Below are the code and all the weights of a small trained network. Each question names an input and a target symbol and asks about switching units off, where a switched-off unit gives its printed mean instead of its output.

import numpy as np


def w(rows, s, z=0):
    codes = np.array(rows[::2]) - 128.0
    scale = np.full(codes.shape[1], s)
    scale[-1] = z or s
    return codes * scale


def norm(h):
    return h / np.sqrt((h * h).mean(-1, keepdims=True) + 1e-5)


def softmax(a):
    e = np.exp(a - a.max(-1, keepdims=True))
    return e / e.sum(-1, keepdims=True)


def log_softmax(a):
    a = a - a.max(-1, keepdims=True)
    return a - np.log(np.exp(a).sum(-1, keepdims=True))


def net(x, mask):
    ids = ['ηθμστψ'.index(c) for c in x.split()]
    T = len(ids)
    res = E[ids] + P[:T]
    u = 0
    for l in range(3):
        r = norm(res)
        for j in range(2):
            rows = slice(2 * j, 2 * j + 2)
            q, k, v = (r @ M[l][rows].T for M in (Q, K, V))
            z = softmax(np.where(np.tri(T) > 0, q @ k.T / 2**0.5, -1e9)) @ v
            o = O[l][rows]
            res = res + np.where(mask[u + j], z, o[:, -1]) @ o[:, :-1]
        u += 2
    return log_softmax(norm(res)[-1] @ U[:, :-1].T + U[:, -1])


Q, K, V, O = {}, {}, {}, {}
E = w([
[49,12,200,223,190,127],'η',
[95,199,147,128,152,149],'θ',
[145,205,64,104,164,157],'μ',
[152,109,120,159,35,148],'σ',
[178,158,126,106,78,57],'τ',
[194,51,225,69,110,170],'ψ',
],0.011)
P = w([
[152,199,125,163,179,122],'0',
[101,126,89,134,129,122],'1',
[18,133,126,121,116,147],'2',
[69,199,134,144,113,163],'3',
[104,216,148,155,119,151],'4',
[189,253,136,145,114,142],'5',
],0.0048)
Q[0] = w([
[169,61,88,218,149,148],'L0H0',
[109,50,174,194,156,149],'L0H0',
[80,104,253,140,162,157],'L0H1',
[119,144,111,162,224,144],'L0H1',
],0.0057)
K[0] = w([
[89,103,146,196,134,135],'L0H0',
[70,74,144,183,106,96],'L0H0',
[103,56,126,163,189,233],'L0H1',
[114,151,73,255,115,155],'L0H1',
],0.0071)
V[0] = w([
[84,78,90,147,127,131],'L0H0',
[234,129,127,88,153,134],'L0H0',
[149,148,134,81,193,2],'L0H1',
[124,149,140,75,140,205],'L0H1',
],0.0074)
O[0] = w([
[106,126,53,153,102,91,4],'L0H0',
[25,112,137,104,160,118,200],'L0H0',
[106,108,253,145,152,47,80],'L0H1',
[207,129,113,101,220,43,217],'L0H1',
],0.0067,0.0021)
Q[1] = w([
[171,110,245,124,1,154],'L1H0',
[120,234,137,119,181,177],'L1H0',
[127,126,142,156,180,101],'L1H1',
[83,97,175,195,198,131],'L1H1',
],0.01)
K[1] = w([
[1,37,73,247,237,185],'L1H0',
[163,193,131,30,69,133],'L1H0',
[76,109,170,162,149,93],'L1H1',
[77,117,117,208,116,110],'L1H1',
],0.0058)
V[1] = w([
[123,143,137,21,25,34],'L1H0',
[167,111,246,139,98,202],'L1H0',
[217,160,91,112,84,137],'L1H1',
[215,3,101,134,189,136],'L1H1',
],0.0048)
O[1] = w([
[140,78,194,97,2,69,2],'L1H0',
[68,143,199,125,91,188,202],'L1H0',
[118,146,203,155,96,153,120],'L1H1',
[32,85,149,129,105,111,120],'L1H1',
],0.0064,0.0024)
Q[2] = w([
[121,182,129,40,30,127],'L2H0',
[229,253,238,111,74,156],'L2H0',
[235,52,125,233,59,44],'L2H1',
[141,12,93,140,45,16],'L2H1',
],0.007)
K[2] = w([
[202,107,204,62,130,205],'L2H0',
[254,192,143,86,72,182],'L2H0',
[234,112,148,108,68,96],'L2H1',
[233,191,136,39,21,126],'L2H1',
],0.0075)
V[2] = w([
[232,19,128,77,168,177],'L2H0',
[96,177,76,192,77,24],'L2H0',
[83,79,143,254,167,162],'L2H1',
[131,146,137,110,188,154],'L2H1',
],0.0081)
O[2] = w([
[123,74,125,87,146,206,174],'L2H0',
[118,236,88,150,127,77,2],'L2H0',
[109,125,119,246,229,156,190],'L2H1',
[111,64,117,148,97,123,194],'L2H1',
],0.011,0.0061)
U = w([
[53,79,85,207,154,89,159],'η',
[223,191,240,122,238,168,2],'θ',
[171,151,52,17,253,65,118],'μ',
[187,196,17,110,39,213,91],'σ',
[110,182,201,138,37,27,217],'τ',
[114,4,177,44,99,204,142],'ψ',
],0.0052,0.0036)

Each question gives the input, a string of symbols that net reads in full, and the target symbol t.
The units are the heads (2 rows each of Q, K, V and O). Each row of codes is followed by its name. A weight is (code - 128) times the scale printed after its matrix; where a second scale follows, it is the last column's (O and U).
mask holds one flag per head, layer by layer. A switched-off head (its flag False) gives its mean, the last column of its rows in O, instead of its output. The means were averaged over made-up inputs and are rounded, as every weight is.
A unit's drop is (log p(t) with every unit on - log p(t) with that unit switched off) / (log p(t) with every unit on - log p(t) with every unit switched off).
The circuit of an input: a set's keep is (log p(t) with only the set's units on - log p(t) with every unit switched off) / (log p(t) with every unit on - log p(t) with every unit switched off). Starting from all 6 units, units are removed one at a time, each time the one whose removal leaves the highest keep (on an exact tie, the one counted first), for as long as the keep stays at least 0.8.
units of the circuit, in order: the units of the circuit, biggest drop first
most important unit: the unit with the biggest drop
which heads matter: for each layer, one digit per head in row order, 1 if its drop is at least 0.15 and else 0, layers parted by /
drop of u: that unit's drop, to one decimal
input τ τ τ, target τ: units of the circuit, in order	[L2H0]
input ψ ψ θ μ η σ, target η: units of the circuit, in order	[L1H0, L2H1]
input μ θ θ, target μ: which heads matter	01 / 11 / 11
input σ ψ θ σ θ, target σ: which heads matter	11 / 01 / 11
input σ τ μ τ θ, target τ: which heads matter	00 / 10 / 10
input τ σ σ, target τ: units of the circuit, in order	[L2H0, L0H1]
input ψ μ σ τ, target τ: which heads matter	10 / 01 / 01
input ψ ψ ψ μ τ θ, target τ: units of the circuit, in order	[L1H1, L2H0, L1H0]
input η τ ψ ψ τ μ, target η: which heads matter	00 / 01 / 01
input τ μ τ μ μ, target τ: units of the circuit, in order	[L2H0, L1H0]
input ψ μ θ θ, target μ: which heads matter	11 / 11 / 11
input ψ σ θ σ μ, target σ: drop of L2H1	0.2
input ψ μ ψ θ ψ μ, target ψ: drop of L2H0	0.2
input μ τ σ ψ ψ θ, target ψ: drop of L2H1	0.1
input η τ μ ψ, target η: drop of L1H0	0.5
input ψ τ ψ ψ σ θ, target ψ: most important unit	L0H1
